Below is a small trained network, with its code and all its weights. Each question gives an input and a class and asks what happens when units are switched off, that is, made to give their printed mean instead of their output.

import numpy as np


def w(rows, s, z=0):
    codes = np.array(rows[::2]) - 128.0
    scale = np.full(codes.shape[1], s)
    scale[-1] = z or s
    return codes * scale


def f(y):
    return np.maximum(y, 0)


def log_softmax(a):
    a = a - a.max(-1, keepdims=True)
    return a - np.log(np.exp(a).sum(-1, keepdims=True))


def net(x, mask):
    res = np.array(x, float).reshape(1, 3) / 4 @ E
    y = f(res @ A[0][:, :-1].T + A[0][:, -1])
    res = res + np.where(mask, y, B[0][:, -1]) @ B[0][:, :-1]
    return log_softmax(res[-1] @ U[:, :-1].T + U[:, -1])


A, B = {}, {}
E = w([
[134,156,101,94,58,131,115,82,144,185],'x0',
[53,145,75,70,245,151,74,93,122,118],'x1',
[154,202,192,102,164,55,79,139,186,120],'x2',
],0.013)
A[0] = w([
[195,107,185,189,48,119,210,159,157,134,175],'n0',
[106,109,61,141,99,203,170,119,12,108,68],'n1',
[97,32,104,146,111,238,184,91,67,146,57],'n2',
[155,172,61,125,146,134,154,122,153,184,123],'n3',
[186,187,205,86,146,127,52,129,195,87,41],'n4',
[129,108,107,159,159,101,107,198,91,126,87],'n5',
[107,110,144,119,128,143,152,141,159,137,55],'n6',
[50,102,70,62,200,178,63,100,180,110,190],'n7',
[110,85,159,147,136,143,131,135,131,127,97],'n8',
[97,120,75,91,158,108,98,151,108,144,116],'n9',
[104,116,135,142,166,139,129,101,118,110,89],'n10',
[74,147,125,164,97,125,150,126,177,108,56],'n11',
[186,136,133,131,91,130,191,166,135,119,170],'n12',
[36,158,88,85,163,166,91,113,97,115,167],'n13',
[115,136,117,149,106,129,126,97,141,181,97],'n14',
[166,175,178,92,156,61,62,173,217,132,1],'n15',
],0.011,0.0024)
B[0] = w([
[45,67,69,62,187,189,185,250,123,189,251],'n0',
[181,195,182,255,54,35,84,78,157,51,233],'n1',
[166,169,181,194,78,70,126,57,136,77,250],'n2',
[102,127,152,123,137,109,153,119,128,171,155],'n3',
[102,181,155,198,105,96,99,69,117,103,205],'n4',
[101,154,104,112,137,111,90,127,122,139,157],'n5',
[121,111,121,94,98,147,153,98,164,82,130],'n6',
[96,52,94,81,167,153,128,190,103,179,248],'n7',
[101,185,121,126,161,124,134,168,142,97,147],'n8',
[115,110,137,123,121,123,109,180,77,127,175],'n9',
[142,151,112,73,118,162,157,91,102,128,158],'n10',
[149,173,111,145,136,174,122,164,136,110,135],'n11',
[96,73,74,60,168,108,121,217,115,183,191],'n12',
[76,20,74,107,203,166,134,173,173,187,220],'n13',
[144,121,115,139,169,143,138,122,142,102,155],'n14',
[146,150,148,215,67,85,92,39,114,68,214],'n15',
],0.0091,0.016)
U = w([
[79,22,63,70,192,186,167,250,130,205,254],'0',
[157,202,156,205,97,30,101,73,133,69,2],'1',
],0.011,0.00096)

Each question gives the input, the list of numbers given to net, and the class t.
The units are the neurons (one row each of A and B). Each row of codes is followed by its name. A weight is (code - 128) times the scale printed after its matrix; where a second scale follows, it is the last column's (A, B and U).
mask holds one flag per neuron, in row order. A switched-off neuron (its flag False) gives its mean, the last column of its row in B, instead of its output. The means were averaged over made-up inputs and are rounded, as every weight is.
A unit's drop is (log p(t) with every unit on - log p(t) with that unit switched off) / (log p(t) with every unit on - log p(t) with every unit switched off).
most important unit: the unit with the biggest drop
top k neurons: the k neurons with the biggest drops, biggest first
drop when u is switched off: that unit's drop, to one decimal
input [-1,-4,4], class 0: top 3 neurons : (n0 n1 n2)
input [0,-3,3], class 0: top 3 neurons : (n1 n2 n0)
input [-4,-2,-3], class 1: most important unit : n7
input [7,-7,-8], class 1: top 2 neurons : (n1 n2)
input [-4,5,-6], class 1: top 3 neurons : (n1 n2 n0)
input [7,8,8], class 0: top 2 neurons : (n7 n13)
input [-4,-1,-2], class 1: top 3 neurons : (n7 n13 n0)
input [-6,-7,7], class 0: top 4 neurons : (n0 n1 n2 n12)
input [0,1,-3], class 1: drop when n0 is switched off : 0.1
input [7,-4,3], class 0: drop when n1 is switched off : 0.1
input [6,1,-3], class 1: drop when n0 is switched off : 0.2
